Below are the code and all the weights of a small trained network. Each question names an input and a target symbol and asks about switching units off, where a switched-off unit gives its printed mean instead of its output.

import numpy as np


def w(rows, s, z=0):
    codes = np.array(rows[::2]) - 128.0
    scale = np.full(codes.shape[1], s)
    scale[-1] = z or s
    return codes * scale


def norm(h):
    return h / np.sqrt((h * h).mean(-1, keepdims=True) + 1e-5)


def softmax(a):
    e = np.exp(a - a.max(-1, keepdims=True))
    return e / e.sum(-1, keepdims=True)


def log_softmax(a):
    a = a - a.max(-1, keepdims=True)
    return a - np.log(np.exp(a).sum(-1, keepdims=True))


def net(x, mask):
    ids = ['ΓΛΠΦΨαβεζηθστ'.index(c) for c in x.split()]
    T = len(ids)
    res = E[ids] + P[:T]
    u = 0
    for l in range(2):
        r = norm(res)
        for j in range(3):
            rows = slice(2 * j, 2 * j + 2)
            q, k, v = (r @ M[l][rows].T for M in (Q, K, V))
            z = softmax(np.where(np.tri(T) > 0, q @ k.T / 2**0.5, -1e9)) @ v
            o = O[l][rows]
            res = res + np.where(mask[u + j], z, o[:, -1]) @ o[:, :-1]
        u += 3
    return log_softmax(norm(res)[-1] @ U[:, :-1].T + U[:, -1])


Q, K, V, O = {}, {}, {}, {}
E = w([
[195,99,108],'Γ',
[222,92,111],'Λ',
[168,70,144],'Π',
[210,116,99],'Φ',
[174,66,171],'Ψ',
[159,58,118],'α',
[98,75,126],'β',
[240,121,129],'ε',
[106,71,134],'ζ',
[131,45,136],'η',
[150,56,125],'θ',
[62,145,35],'σ',
[255,138,97],'τ',
],0.0058)
P = w([
[107,253,113],'0',
[138,77,118],'1',
[144,87,114],'2',
[147,103,109],'3',
[189,133,79],'4',
[158,100,120],'5',
[162,104,108],'6',
[158,90,118],'7',
[176,159,51],'8',
],0.0036)
Q[0] = w([
[139,184,169],'0.h0',
[191,149,137],'0.h0',
[133,157,58],'0.h1',
[114,116,49],'0.h1',
[50,254,139],'0.h2',
[71,90,114],'0.h2',
],0.0091)
K[0] = w([
[188,146,151],'0.h0',
[117,189,119],'0.h0',
[185,188,2],'0.h1',
[136,203,34],'0.h1',
[240,47,230],'0.h2',
[175,194,171],'0.h2',
],0.0083)
V[0] = w([
[63,66,163],'0.h0',
[32,207,220],'0.h0',
[207,243,69],'0.h1',
[85,82,224],'0.h1',
[113,230,135],'0.h2',
[48,157,1],'0.h2',
],0.0048)
O[0] = w([
[237,222,111,120],'0.h0',
[152,74,253,3],'0.h0',
[136,127,197,139],'0.h1',
[159,205,123,86],'0.h1',
[144,137,134,128],'0.h2',
[55,169,42,215],'0.h2',
],0.0052,0.0044)
Q[1] = w([
[120,107,68],'1.h0',
[91,23,73],'1.h0',
[91,239,254],'1.h1',
[104,126,114],'1.h1',
[102,105,110],'1.h2',
[131,71,109],'1.h2',
],0.009)
K[1] = w([
[123,137,224],'1.h0',
[103,125,194],'1.h0',
[175,120,1],'1.h1',
[176,80,189],'1.h1',
[124,115,143],'1.h2',
[106,151,195],'1.h2',
],0.009)
V[1] = w([
[118,147,221],'1.h0',
[102,80,102],'1.h0',
[254,84,97],'1.h1',
[138,197,104],'1.h1',
[238,115,205],'1.h2',
[122,197,124],'1.h2',
],0.0081)
O[1] = w([
[254,159,77,39],'1.h0',
[114,176,248,199],'1.h0',
[73,203,73,146],'1.h1',
[116,81,100,53],'1.h1',
[155,204,77,3],'1.h2',
[151,59,54,49],'1.h2',
],0.0058,0.0027)
U = w([
[130,112,218,61],'Γ',
[55,254,232,94],'Λ',
[205,179,144,205],'Π',
[122,126,216,36],'Φ',
[186,165,87,151],'Ψ',
[88,98,150,169],'α',
[165,52,122,124],'β',
[157,158,104,82],'ε',
[220,54,111,128],'ζ',
[37,44,8,209],'η',
[100,76,145,104],'θ',
[109,85,132,3],'σ',
[81,172,93,163],'τ',
],0.0078,0.0027)

Each question gives the input, a string of symbols that net reads in full, and the target symbol t.
The units are the heads (2 rows each of Q, K, V and O). Each row of codes is followed by its name. A weight is (code - 128) times the scale printed after its matrix; where a second scale follows, it is the last column's (O and U).
mask holds one flag per head, layer by layer. A switched-off head (its flag False) gives its mean, the last column of its rows in O, instead of its output. The means were averaged over made-up inputs and are rounded, as every weight is.
A unit's drop is (log p(t) with every unit on - log p(t) with that unit switched off) / (log p(t) with every unit on - log p(t) with every unit switched off).
The circuit of an input: a set's keep is (log p(t) with only the set's units on - log p(t) with every unit switched off) / (log p(t) with every unit on - log p(t) with every unit switched off). Starting from all 6 units, units are removed one at a time, each time the one whose removal leaves the highest keep (on an exact tie, the one counted first), for as long as the keep stays at least 0.8.
circuit, biggest first: the units of the circuit, biggest drop first
unit that matters most: the unit with the biggest drop
which heads matter: for each layer, one digit per head in row order, 1 if its drop is at least 0.15 and else 0, layers parted by /
drop of u: that unit's drop, to one decimal
input η τ Ψ ε, target η: circuit, biggest first -> [1.h0; 0.h0]
input η β ζ τ, target η: circuit, biggest first -> [1.h0; 0.h0; 1.h2; 0.h2]
input η Λ η η τ Λ η τ, target η: unit that matters most -> 1.h0
input η σ Λ η Λ, target η: circuit, biggest first -> [0.h0; 1.h0]
input Λ β Γ, target Λ: which heads matter -> 111 / 000
input η η α Ψ Λ, target η: circuit, biggest first -> [1.h0; 0.h0; 0.h2]
input η η ε β Γ Ψ, target η: circuit, biggest first -> [0.h0; 1.h1]
input Λ Γ ζ τ Ψ, target Λ: circuit, biggest first -> [0.h2; 0.h0; 0.h1; 1.h1]
input Λ ε α Λ Φ β α η Γ, target Λ: circuit, biggest first -> [0.h2; 1.h0; 1.h2]
input Λ Π τ ε τ, target Λ: which heads matter -> 111 / 100
input Λ η Φ Π Λ, target Λ: drop of 1.h1 -> 0.1
input Λ Π α Λ Π Π ε η, target Λ: drop of 1.h1 -> 0.2
input Λ Λ ε β, target Λ: drop of 1.h0 -> 0.1
input Λ Γ η ε Π η Ψ ζ η, target Λ: unit that matters most -> 0.h2
